Here is a tiny trained network, its code and every weight. The questions are about switching its units off for an input and a class, where a switched-off unit gives its printed mean instead of its output.

import numpy as np


def w(rows, s, z=0):
    codes = np.array(rows[::2]) - 128.0
    scale = np.full(codes.shape[1], s)
    scale[-1] = z or s
    return codes * scale


def norm(h):
    return h / np.sqrt((h * h).mean(-1, keepdims=True) + 1e-5)


def f(y):
    return y / 2 * (1 + np.tanh(0.7978845608 * (y + 0.044715 * y**3)))


def log_softmax(a):
    a = a - a.max(-1, keepdims=True)
    return a - np.log(np.exp(a).sum(-1, keepdims=True))


def net(x, mask):
    res = np.array(x, float).reshape(1, 3) / 4 @ E
    u = 0
    for l in range(3):
        y = f(norm(res) @ A[l][:, :-1].T + A[l][:, -1])
        res = res + np.where(mask[u : u + 9], y, B[l][:, -1]) @ B[l][:, :-1]
        u += 9
    return log_softmax(norm(res)[-1] @ U[:, :-1].T + U[:, -1])


A, B = {}, {}
E = w([
[126,58,63,93,21,166],'x0',
[194,222,109,235,106,254],'x1',
[203,88,133,46,206,205],'x2',
],0.007)
A[0] = w([
[48,103,165,164,145,144,58],'L0N0',
[169,158,126,169,123,185,5],'L0N1',
[163,73,151,97,147,190,123],'L0N2',
[136,105,113,117,192,8,114],'L0N3',
[160,192,190,161,190,113,141],'L0N4',
[177,109,114,37,180,123,125],'L0N5',
[136,72,84,117,41,151,144],'L0N6',
[146,180,165,152,171,106,107],'L0N7',
[56,203,53,154,37,2,64],'L0N8',
],0.0072,0.0031)
B[0] = w([
[166,165,120,87,149,99,124],'L0N0',
[113,176,118,68,126,110,149],'L0N1',
[131,144,121,184,117,58,167],'L0N2',
[57,151,142,119,26,197,199],'L0N3',
[112,63,1,134,170,181,198],'L0N4',
[211,136,156,170,101,85,186],'L0N5',
[44,60,163,141,169,186,209],'L0N6',
[54,101,139,135,77,189,162],'L0N7',
[205,122,163,203,182,44,253],'L0N8',
],0.0086,0.0053)
A[1] = w([
[117,149,215,90,13,63,210],'L1N0',
[150,214,67,213,109,142,162],'L1N1',
[65,114,104,99,158,155,212],'L1N2',
[34,167,67,180,122,76,97],'L1N3',
[57,170,200,146,254,142,244],'L1N4',
[232,122,132,49,174,138,28],'L1N5',
[95,126,81,91,118,38,153],'L1N6',
[44,167,116,53,168,20,87],'L1N7',
[120,69,137,71,97,87,63],'L1N8',
],0.0087,0.0011)
B[1] = w([
[118,167,204,137,1,83,243],'L1N0',
[133,179,187,87,208,131,253],'L1N1',
[89,122,128,212,71,79,168],'L1N2',
[185,108,122,188,199,141,222],'L1N3',
[140,31,53,218,29,207,202],'L1N4',
[231,165,152,165,109,94,168],'L1N5',
[208,162,174,97,163,210,174],'L1N6',
[129,99,130,29,235,219,192],'L1N7',
[87,202,61,154,178,212,201],'L1N8',
],0.0079,0.0047)
A[2] = w([
[115,1,53,207,46,153,176],'L2N0',
[231,119,80,110,76,150,225],'L2N1',
[125,179,113,127,149,188,101],'L2N2',
[86,74,164,66,146,83,17],'L2N3',
[234,114,122,113,183,94,205],'L2N4',
[170,135,131,179,177,114,84],'L2N5',
[173,120,141,105,145,102,204],'L2N6',
[98,193,177,65,143,165,122],'L2N7',
[83,226,78,186,237,159,252],'L2N8',
],0.0098,0.0023)
B[2] = w([
[202,110,63,193,12,170,254],'L2N0',
[44,133,177,179,250,42,170],'L2N1',
[14,87,114,3,84,112,156],'L2N2',
[163,121,122,92,251,181,134],'L2N3',
[111,124,194,213,34,65,185],'L2N4',
[62,125,29,189,217,14,180],'L2N5',
[170,144,179,225,124,47,145],'L2N6',
[143,159,129,20,93,205,159],'L2N7',
[167,74,198,9,26,122,230],'L2N8',
],0.0067,0.0089)
U = w([
[188,135,201,228,144,29,192],'0',
[124,150,196,28,93,189,199],'1',
[140,51,68,209,58,212,153],'2',
[166,134,117,160,29,78,177],'3',
[87,165,42,125,175,131,15],'4',
[106,172,9,96,204,72,3],'5',
[68,150,39,120,200,97,3],'6',
],0.011,0.0044)

Each question gives the input, the list of numbers given to net, and the class t.
The units are the neurons (one row each of A and B). Each row of codes is followed by its name. A weight is (code - 128) times the scale printed after its matrix; where a second scale follows, it is the last column's (A, B and U).
mask holds one flag per neuron, layer by layer. A switched-off neuron (its flag False) gives its mean, the last column of its row in B, instead of its output. The means were averaged over made-up inputs and are rounded, as every weight is.
A unit's drop is (log p(t) with every unit on - log p(t) with that unit switched off) / (log p(t) with every unit on - log p(t) with every unit switched off).
The circuit of an input: a set's keep is (log p(t) with only the set's units on - log p(t) with every unit switched off) / (log p(t) with every unit on - log p(t) with every unit switched off). Starting from the 12 units with the biggest drops (on a tie, the unit counted first), units are removed one at a time, each time the one whose removal leaves the highest keep (on an exact tie, the one counted first), for as long as the keep stays at least 0.8.
units of the circuit, in order: the units of the circuit, biggest drop first
most important unit: the unit with the biggest drop
top k neurons: the k neurons with the biggest drops, biggest first
k most important neurons of layer l: the k neurons of layer l with the biggest drops, biggest first
drop of u: that unit's drop, to one decimal
input [-6,-5,1], class 2: units of the circuit, in order -> [L1N4]
input [6,-5,-8], class 0: 3 most important neurons of layer 0 -> [L0N8 L0N4 L0N7]
input [-4,-3,3], class 2: top 2 neurons -> [L0N3 L1N1]
input [8,2,-8], class 0: top 2 neurons -> [L0N8 L1N4]
input [6,-2,-7], class 0: top 2 neurons -> [L0N8 L1N4]
input [8,-3,8], class 0: top 4 neurons -> [L0N5 L0N3 L1N5 L2N1]
input [-4,-4,-2], class 1: 3 most important neurons of layer 0 -> [L0N6 L0N0 L0N3]
input [-7,0,6], class 2: top 2 neurons -> [L1N4 L0N7]
input [1,-4,-4], class 0: top 3 neurons -> [L0N8 L2N8 L2N0]
input [-6,5,0], class 2: top 2 neurons -> [L1N4 L0N5]
input [6,2,-8], class 0: top 2 neurons -> [L0N8 L1N4]
input [-2,-4,-3], class 1: 4 most important neurons of layer 0 -> [L0N3 L0N6 L0N5 L0N2]
input [6,6,6], class 0: top 3 neurons -> [L0N3 L1N8 L0N7]
input [-5,-5,1], class 1: most important unit -> L0N6
input [4,5,1], class 1: top 2 neurons -> [L1N4 L0N4]
input [5,8,5], class 1: drop of L0N8 -> 0.2
input [2,-4,-7], class 0: drop of L0N8 -> 3.5
input [7,2,-8], class 0: drop of L0N8 -> 0.8
